Below are the code and all the weights of a small trained network. Each question names an input and a target symbol and asks about switching units off, where a switched-off unit gives its printed mean instead of its output.

import numpy as np


def w(rows, s, z=0):
    codes = np.array(rows[::2]) - 128.0
    scale = np.full(codes.shape[1], s)
    scale[-1] = z or s
    return codes * scale


def norm(h):
    return h / np.sqrt((h * h).mean(-1, keepdims=True) + 1e-5)


def f(y):
    return y / 2 * (1 + np.tanh(0.7978845608 * (y + 0.044715 * y**3)))


def softmax(a):
    e = np.exp(a - a.max(-1, keepdims=True))
    return e / e.sum(-1, keepdims=True)


def log_softmax(a):
    a = a - a.max(-1, keepdims=True)
    return a - np.log(np.exp(a).sum(-1, keepdims=True))


def net(x, mask):
    ids = ['βδεηλμξστφω'.index(c) for c in x.split()]
    T = len(ids)
    res = E[ids] + P[:T]
    u = 0
    for l in range(2):
        r = norm(res)
        for j in range(3):
            rows = slice(2 * j, 2 * j + 2)
            q, k, v = (r @ M[l][rows].T for M in (Q, K, V))
            z = softmax(np.where(np.tri(T) > 0, q @ k.T / 2**0.5, -1e9)) @ v
            o = O[l][rows]
            res = res + np.where(mask[u + j], z, o[:, -1]) @ o[:, :-1]
        u += 3
        y = f(norm(res) @ A[l][:, :-1].T + A[l][:, -1])
        res = res + np.where(mask[u : u + 4], y, B[l][:, -1]) @ B[l][:, :-1]
        u += 4
    return log_softmax(norm(res)[-1] @ U[:, :-1].T + U[:, -1])


Q, K, V, O, A, B = {}, {}, {}, {}, {}, {}
E = w([
[162,219,65],'β',
[52,81,3],'δ',
[189,86,215],'ε',
[139,101,146],'η',
[117,97,121],'λ',
[140,110,166],'μ',
[114,151,15],'ξ',
[102,115,85],'σ',
[110,104,117],'τ',
[179,62,149],'φ',
[124,140,16],'ω',
],0.0052)
P = w([
[97,123,61],'0',
[133,87,228],'1',
[181,184,17],'2',
[113,122,210],'3',
[190,162,17],'4',
[105,149,208],'5',
[208,139,2],'6',
[103,149,220],'7',
],0.0034)
Q[0] = w([
[153,226,34],'0.h0',
[132,52,128],'0.h0',
[169,68,35],'0.h1',
[206,92,3],'0.h1',
[219,52,118],'0.h2',
[230,235,124],'0.h2',
],0.0056)
K[0] = w([
[126,239,87],'0.h0',
[96,23,112],'0.h0',
[186,237,110],'0.h1',
[120,234,149],'0.h1',
[254,136,202],'0.h2',
[128,227,112],'0.h2',
],0.0053)
V[0] = w([
[148,105,120],'0.h0',
[251,49,152],'0.h0',
[147,82,130],'0.h1',
[175,173,123],'0.h1',
[15,53,107],'0.h2',
[147,9,144],'0.h2',
],0.0029)
O[0] = w([
[117,128,129,166],'0.h0',
[52,184,223,2],'0.h0',
[7,114,38,100],'0.h1',
[168,181,40,216],'0.h1',
[123,188,248,174],'0.h2',
[53,230,76,31],'0.h2',
],0.0021,0.00033)
A[0] = w([
[113,93,118,155],'0.n0',
[66,96,122,102],'0.n1',
[2,88,193,1],'0.n2',
[209,93,142,136],'0.n3',
],0.0077,0.0026)
B[0] = w([
[126,190,120,166],'0.n0',
[160,193,153,149],'0.n1',
[61,231,217,247],'0.n2',
[74,133,2,185],'0.n3',
],0.0041,0.0014)
Q[1] = w([
[97,245,105],'1.h0',
[187,47,239],'1.h0',
[156,162,2],'1.h1',
[173,191,27],'1.h1',
[103,166,237],'1.h2',
[165,209,208],'1.h2',
],0.0073)
K[1] = w([
[242,255,101],'1.h0',
[108,3,179],'1.h0',
[176,182,73],'1.h1',
[131,227,29],'1.h1',
[215,156,180],'1.h2',
[215,83,189],'1.h2',
],0.0073)
V[1] = w([
[81,61,148],'1.h0',
[20,2,136],'1.h0',
[138,116,89],'1.h1',
[159,177,183],'1.h1',
[200,173,92],'1.h2',
[185,79,138],'1.h2',
],0.0063)
O[1] = w([
[122,179,85,48],'1.h0',
[95,162,2,3],'1.h0',
[115,87,180,159],'1.h1',
[179,223,99,112],'1.h1',
[93,171,180,172],'1.h2',
[196,205,188,80],'1.h2',
],0.004,0.0042)
A[1] = w([
[3,67,115,90],'1.n0',
[43,164,2,5],'1.n1',
[229,48,53,192],'1.n2',
[139,94,191,143],'1.n3',
],0.0056,0.0014)
B[1] = w([
[131,60,242,165],'1.n0',
[145,49,79,155],'1.n1',
[114,254,126,253],'1.n2',
[143,130,3,179],'1.n3',
],0.0039,0.0028)
U = w([
[74,155,135,113],'β',
[230,255,85,194],'δ',
[114,51,178,35],'ε',
[211,76,178,193],'η',
[84,190,157,33],'λ',
[40,87,189,131],'μ',
[49,209,140,92],'ξ',
[71,183,186,64],'σ',
[93,187,160,14],'τ',
[119,52,157,55],'φ',
[102,85,31,254],'ω',
],0.011,0.0035)

Each question gives the input, a string of symbols that net reads in full, and the target symbol t.
The units are the heads (2 rows each of Q, K, V and O) and the neurons (one row each of A and B). Each row of codes is followed by its name. A weight is (code - 128) times the scale printed after its matrix; where a second scale follows, it is the last column's (O, A, B and U).
mask holds one flag per unit, layer by layer, with each layer's heads first. A switched-off unit (its flag False) gives its mean, the last column of its rows in O or B, instead of its output. The means were averaged over made-up inputs and are rounded, as every weight is.
A unit's drop is (log p(t) with every unit on - log p(t) with that unit switched off) / (log p(t) with every unit on - log p(t) with every unit switched off).
The circuit of an input: a set's keep is (log p(t) with only the set's units on - log p(t) with every unit switched off) / (log p(t) with every unit on - log p(t) with every unit switched off). Starting from the 12 units with the biggest drops (on a tie, the unit counted first), units are removed one at a time, each time the one whose removal leaves the highest keep (on an exact tie, the one counted first), for as long as the keep stays at least 0.8.
units of the circuit, in order: the units of the circuit, biggest drop first
k most important neurons of layer l: the k neurons of layer l with the biggest drops, biggest first
which heads matter: for each layer, one digit per head in row order, 1 if its drop is at least 0.15 and else 0, layers parted by /
drop when u is switched off: that unit's drop, to one decimal
input β σ β ε σ, target δ: which heads matter : 000 / 000
input δ β λ β η β λ, target δ: units of the circuit, in order : [1.n2]
input β φ μ μ φ, target δ: which heads matter : 000 / 001
input ε ξ β η λ ω η, target δ: which heads matter : 000 / 001
input λ λ ξ δ δ ε, target δ: units of the circuit, in order : [1.h0 1.h2]
input δ ξ μ, target ω: which heads matter : 001 / 110
input η δ τ ε ε, target ω: units of the circuit, in order : [0.n3 1.h0]
input λ φ σ ε φ β τ, target δ: which heads matter : 000 / 000
input β σ δ δ η ε η, target ω: which heads matter : 000 / 010
input φ β λ β ξ ξ η, target δ: which heads matter : 010 / 000
input β δ ε β β β, target η: which heads matter : 000 / 100
input φ β β ξ λ, target δ: 2 most important neurons of layer 1 : [1.n2 1.n1]
input ξ β ω ω β δ ε, target ω: 3 most important neurons of layer 0 : [0.n3 0.n2 0.n1]
input ε τ λ, target μ: most important neuron of layer 0 : [0.n3]
input δ β β β, target η: 2 most important neurons of layer 1 : [1.n2 1.n3]
input δ β β β β β φ, target δ: 2 most important neurons of layer 1 : [1.n2 1.n1]
input β ξ ξ φ, target ω: drop when 1.h0 is switched off : 0.8
input ξ λ ω β δ ε β ω, target η: drop when 1.h0 is switched off : 0.1
input δ λ β β β ω μ, target δ: drop when 0.n2 is switched off : 0.0
input ε δ λ ε η, target ω: most important neuron of layer 0 : [0.n2]
